Here is a tiny trained network, its code and every weight. The questions are about switching its units off for an input and a class, where a switched-off unit gives its printed mean instead of its output.

import numpy as np


def w(rows, s, z=0):
    codes = np.array(rows[::2]) - 128.0
    scale = np.full(codes.shape[1], s)
    scale[-1] = z or s
    return codes * scale


def f(y):
    return y / 2 * (1 + np.tanh(0.7978845608 * (y + 0.044715 * y**3)))


def log_softmax(a):
    a = a - a.max(-1, keepdims=True)
    return a - np.log(np.exp(a).sum(-1, keepdims=True))


def net(x, mask):
    res = np.array(x, float).reshape(1, 6) / 4 @ E
    y = f(res @ A[0][:, :-1].T + A[0][:, -1])
    res = res + np.where(mask, y, B[0][:, -1]) @ B[0][:, :-1]
    return log_softmax(res[-1] @ U[:, :-1].T + U[:, -1])


A, B = {}, {}
E = w([
[35,60,52,133],'x0',
[132,142,112,126],'x1',
[195,69,99,255],'x2',
[66,205,181,216],'x3',
[127,134,120,130],'x4',
[129,132,127,130],'x5',
],0.0065)
A[0] = w([
[114,19,129,223,100],'neuron 0',
[182,68,125,69,47],'neuron 1',
[225,47,101,36,120],'neuron 2',
[208,58,23,213,125],'neuron 3',
[106,155,172,203,93],'neuron 4',
[219,139,102,203,127],'neuron 5',
[182,19,114,71,97],'neuron 6',
[94,149,168,209,146],'neuron 7',
[231,121,28,60,172],'neuron 8',
[49,111,79,153,61],'neuron 9',
[90,107,156,139,57],'neuron 10',
[31,152,97,42,93],'neuron 11',
[134,197,204,152,48],'neuron 12',
[85,163,176,184,81],'neuron 13',
[146,58,142,199,92],'neuron 14',
[254,97,161,76,50],'neuron 15',
[77,94,188,149,97],'neuron 16',
[202,79,192,187,101],'neuron 17',
[62,164,224,164,94],'neuron 18',
[102,130,137,156,255],'neuron 19',
[131,138,106,141,185],'neuron 20',
[248,194,202,125,54],'neuron 21',
[53,153,181,202,94],'neuron 22',
[96,33,81,227,85],'neuron 23',
[186,144,84,193,91],'neuron 24',
[21,184,199,52,168],'neuron 25',
[66,123,197,68,124],'neuron 26',
[141,153,89,149,209],'neuron 27',
[71,122,203,48,104],'neuron 28',
],0.0087,0.0067)
B[0] = w([
[149,142,126,92,195],'neuron 0',
[98,176,116,137,138],'neuron 1',
[100,191,142,154,214],'neuron 2',
[141,154,130,128,240],'neuron 3',
[93,182,118,110,155],'neuron 4',
[153,163,126,96,192],'neuron 5',
[72,186,141,153,181],'neuron 6',
[131,166,140,133,184],'neuron 7',
[122,176,158,160,227],'neuron 8',
[58,104,91,113,137],'neuron 9',
[95,126,99,137,108],'neuron 10',
[139,145,119,108,192],'neuron 11',
[98,145,105,126,148],'neuron 12',
[93,157,125,140,147],'neuron 13',
[130,160,132,91,162],'neuron 14',
[78,144,111,130,155],'neuron 15',
[128,139,112,148,124],'neuron 16',
[153,158,90,94,168],'neuron 17',
[125,156,119,129,168],'neuron 18',
[161,124,172,139,239],'neuron 19',
[147,121,150,118,169],'neuron 20',
[53,10,38,110,175],'neuron 21',
[77,182,123,156,168],'neuron 22',
[146,145,100,81,197],'neuron 23',
[169,163,101,109,154],'neuron 24',
[173,157,122,121,253],'neuron 25',
[159,166,125,104,175],'neuron 26',
[144,122,167,116,192],'neuron 27',
[155,183,117,94,179],'neuron 28',
],0.013,0.0063)
U = w([
[131,154,157,113,231],'0',
[164,179,86,43,1],'1',
[53,187,138,185,52],'2',
[143,139,152,122,210],'3',
[71,115,19,89,237],'4',
[139,137,178,126,183],'5',
[121,9,172,184,57],'6',
[78,52,104,137,18],'7',
],0.011,0.0086)

Each question gives the input, the list of numbers given to net, and the class t.
The units are the neurons (one row each of A and B). Each row of codes is followed by its name. A weight is (code - 128) times the scale printed after its matrix; where a second scale follows, it is the last column's (A, B and U).
mask holds one flag per neuron, in row order. A switched-off neuron (its flag False) gives its mean, the last column of its row in B, instead of its output. The means were averaged over made-up inputs and are rounded, as every weight is.
A unit's drop is (log p(t) with every unit on - log p(t) with that unit switched off) / (log p(t) with every unit on - log p(t) with every unit switched off).
The circuit of an input: a set's keep is (log p(t) with only the set's units on - log p(t) with every unit switched off) / (log p(t) with every unit on - log p(t) with every unit switched off). Starting from the 12 units with the biggest drops (on a tie, the unit counted first), units are removed one at a time, each time the one whose removal leaves the highest keep (on an exact tie, the one counted first), for as long as the keep stays at least 0.8.
circuit, biggest first: the units of the circuit, biggest drop first
unit that matters most: the unit with the biggest drop
top k neurons: the k neurons with the biggest drops, biggest first
drop when u is switched off: that unit's drop, to one decimal
input [6,6,8,7,-3,-1], class 1: circuit, biggest first : [neuron 23; neuron 0]
input [-1,2,-8,7,-3,5], class 1: unit that matters most : neuron 25
input [7,-2,-1,-8,-1,-4], class 2: top 3 neurons : [neuron 6; neuron 2; neuron 8]
input [-6,-4,6,4,2,-6], class 1: top 2 neurons : [neuron 17; neuron 5]
input [6,-4,3,-6,-2,4], class 2: circuit, biggest first : [neuron 6; neuron 2]
input [-7,0,8,-6,1,-4], class 1: top 3 neurons : [neuron 17; neuron 5; neuron 24]
input [8,-7,-7,-8,8,-6], class 0: circuit, biggest first : [neuron 8; neuron 2]
input [7,-3,6,-7,1,3], class 2: top 4 neurons : [neuron 6; neuron 2; neuron 8; neuron 25]
input [8,3,8,-7,-4,-2], class 1: top 2 neurons : [neuron 23; neuron 0]
input [3,1,3,-6,0,2], class 2: top 2 neurons : [neuron 6; neuron 2]
input [-8,-4,3,-5,4,6], class 4: top 2 neurons : [neuron 21; neuron 15]
input [-8,-6,-4,-4,3,-6], class 4: drop when neuron 25 is switched off : 0.0
input [-5,6,8,3,-5,4], class 1: drop when neuron 24 is switched off : 0.1
input [-8,-5,2,-2,2,1], class 4: drop when neuron 21 is switched off : 0.7
input [-8,-4,-1,5,-7,-1], class 4: top neuron : [neuron 21]
